Below are the code and all the weights of a small trained network. Each question names an input and a target symbol and asks about switching units off, where a switched-off unit gives its printed mean instead of its output.

import numpy as np


def w(rows, s, z=0):
    codes = np.array(rows[::2]) - 128.0
    scale = np.full(codes.shape[1], s)
    scale[-1] = z or s
    return codes * scale


def norm(h):
    return h / np.sqrt((h * h).mean(-1, keepdims=True) + 1e-5)


def f(y):
    return y / 2 * (1 + np.tanh(0.7978845608 * (y + 0.044715 * y**3)))


def softmax(a):
    e = np.exp(a - a.max(-1, keepdims=True))
    return e / e.sum(-1, keepdims=True)


def log_softmax(a):
    a = a - a.max(-1, keepdims=True)
    return a - np.log(np.exp(a).sum(-1, keepdims=True))


def net(x, mask):
    ids = ['ΓΔΛΞΠΦΨαβεζθμστω'.index(c) for c in x.split()]
    T = len(ids)
    res = E[ids] + P[:T]
    q, k, v = (norm(res) @ M[0].T for M in (Q, K, V))
    z = softmax(np.where(np.tri(T) > 0, q @ k.T / 3**0.5, -1e9)) @ v
    res = res + np.where(mask[0], z, O[0][:, -1]) @ O[0][:, :-1]
    y = f(norm(res) @ A[0][:, :-1].T + A[0][:, -1])
    res = res + np.where(mask[1:13], y, B[0][:, -1]) @ B[0][:, :-1]
    return log_softmax(norm(res)[-1] @ U[:, :-1].T + U[:, -1])


Q, K, V, O, A, B = {}, {}, {}, {}, {}, {}
E = w([
[118,159,76,245,182],'Γ',
[45,149,2,165,140],'Δ',
[83,132,104,122,120],'Λ',
[87,129,148,89,126],'Ξ',
[83,125,121,113,119],'Π',
[137,237,58,115,192],'Φ',
[104,131,153,116,124],'Ψ',
[124,135,130,137,148],'α',
[141,135,117,134,140],'β',
[132,122,107,141,138],'ε',
[94,112,151,132,111],'ζ',
[134,130,121,88,103],'θ',
[164,143,153,119,147],'μ',
[150,114,120,127,150],'σ',
[135,107,145,141,157],'τ',
[139,103,129,147,88],'ω',
],0.016)
P = w([
[36,248,141,142,23],'0',
[15,85,2,68,181],'1',
[73,62,15,61,180],'2',
[108,94,129,89,116],'3',
[123,62,140,76,135],'4',
[147,32,198,72,163],'5',
],0.0032)
Q[0] = w([
[125,76,154,170,190],'head 1',
[88,251,154,182,55],'head 1',
[184,131,93,216,248],'head 1',
],0.016)
K[0] = w([
[110,195,117,120,87],'head 1',
[99,80,55,84,203],'head 1',
[38,254,96,155,127],'head 1',
],0.018)
V[0] = w([
[119,160,83,36,190],'head 1',
[167,191,171,71,110],'head 1',
[175,117,56,109,10],'head 1',
],0.013)
O[0] = w([
[87,152,144,62,178,255],'head 1',
[129,114,94,97,229,200],'head 1',
[162,1,50,105,167,201],'head 1',
],0.0092,0.0061)
A[0] = w([
[95,149,108,80,93,67],'neuron 1',
[125,66,132,63,68,122],'neuron 2',
[80,135,81,249,168,1],'neuron 3',
[151,127,108,170,183,149],'neuron 4',
[183,141,103,171,160,115],'neuron 5',
[208,106,92,199,95,32],'neuron 6',
[137,112,151,121,64,69],'neuron 7',
[194,165,125,241,177,120],'neuron 8',
[81,112,96,145,78,50],'neuron 9',
[144,183,54,117,94,152],'neuron 10',
[136,172,84,111,158,115],'neuron 11',
[180,204,101,215,209,82],'neuron 12',
],0.019,0.0077)
B[0] = w([
[171,154,83,195,116,164],'neuron 1',
[77,166,112,68,120,254],'neuron 2',
[36,99,20,153,80,140],'neuron 3',
[155,156,148,173,68,218],'neuron 4',
[155,150,93,207,145,137],'neuron 5',
[250,111,85,125,44,146],'neuron 6',
[52,70,124,125,96,149],'neuron 7',
[50,78,102,194,207,160],'neuron 8',
[150,42,162,141,145,134],'neuron 9',
[148,139,202,102,117,182],'neuron 10',
[111,80,179,138,129,235],'neuron 11',
[177,193,33,81,161,183],'neuron 12',
],0.026,0.0052)
U = w([
[147,129,96,165,126,102],'Γ',
[186,36,113,163,229,139],'Δ',
[182,83,220,157,130,158],'Λ',
[40,167,154,232,210,127],'Ξ',
[170,124,111,151,104,162],'Π',
[165,156,144,197,133,231],'Φ',
[219,218,172,91,163,158],'Ψ',
[95,147,12,195,141,39],'α',
[159,169,87,155,158,126],'β',
[118,173,93,141,147,88],'ε',
[65,38,135,183,74,142],'ζ',
[67,101,97,28,137,198],'θ',
[107,96,252,118,208,5],'μ',
[88,200,78,112,76,15],'σ',
[94,181,213,138,28,155],'τ',
[210,118,87,93,30,160],'ω',
],0.011,0.0028)

Each question gives the input, a string of symbols that net reads in full, and the target symbol t.
The units are the heads (3 rows each of Q, K, V and O) and the neurons (one row each of A and B). Each row of codes is followed by its name. A weight is (code - 128) times the scale printed after its matrix; where a second scale follows, it is the last column's (O, A, B and U).
mask holds one flag per unit, heads first, then neurons. A switched-off unit (its flag False) gives its mean, the last column of its rows in O or B, instead of its output. The means were averaged over made-up inputs and are rounded, as every weight is.
A unit's drop is (log p(t) with every unit on - log p(t) with that unit switched off) / (log p(t) with every unit on - log p(t) with every unit switched off).
The circuit of an input: a set's keep is (log p(t) with only the set's units on - log p(t) with every unit switched off) / (log p(t) with every unit on - log p(t) with every unit switched off). Starting from the 12 units with the biggest drops (on a tie, the unit counted first), units are removed one at a time, each time the one whose removal leaves the highest keep (on an exact tie, the one counted first), for as long as the keep stays at least 0.8.
circuit, biggest first: the units of the circuit, biggest drop first
unit that matters most: the unit with the biggest drop
top k neurons: the k neurons with the biggest drops, biggest first
drop when u is switched off: that unit's drop, to one decimal
input τ ε θ ω ζ, target ω: circuit, biggest first	[head 1; neuron 6]
input θ τ Ψ μ θ ζ, target μ: circuit, biggest first	[head 1; neuron 2]
input Φ τ τ, target μ: circuit, biggest first	[head 1; neuron 2; neuron 12]
input σ θ θ σ, target Λ: unit that matters most	neuron 4
input τ Ξ θ Π β, target Ξ: circuit, biggest first	[head 1; neuron 8]
input Φ θ ε, target μ: circuit, biggest first	[head 1; neuron 11]
input θ Φ Ξ Ξ μ θ, target μ: circuit, biggest first	[head 1; neuron 2; neuron 12]
input Φ τ μ, target μ: top 2 neurons	[neuron 11; neuron 2]
input Ξ β τ ζ τ, target Ψ: circuit, biggest first	[head 1; neuron 8]
input ω ε θ μ θ, target μ: circuit, biggest first	[head 1; neuron 11]
input τ σ θ θ, target σ: circuit, biggest first	[head 1; neuron 1; neuron 2]
input σ Δ θ μ, target Λ: circuit, biggest first	[neuron 2; neuron 12]
input Γ β Φ Ξ τ τ, target ζ: circuit, biggest first	[head 1; neuron 7]
input σ θ θ τ, target Λ: circuit, biggest first	[neuron 4; neuron 2]
input θ θ Ξ ε β, target Δ: top neuron	[neuron 12]
input Φ Δ Ξ Φ τ, target μ: top 2 neurons	[neuron 2; neuron 12]
input Φ Γ Δ α, target μ: top 2 neurons	[neuron 2; neuron 11]
input τ θ Ψ Φ ζ, target ζ: drop when neuron 7 is switched off	0.5
input τ θ θ θ σ τ, target Ξ: drop when head 1 is switched off	1.4
input ε θ Ξ σ Δ, target ζ: drop when neuron 3 is switched off	0.6
input σ μ τ, target Λ: unit that matters most	neuron 4
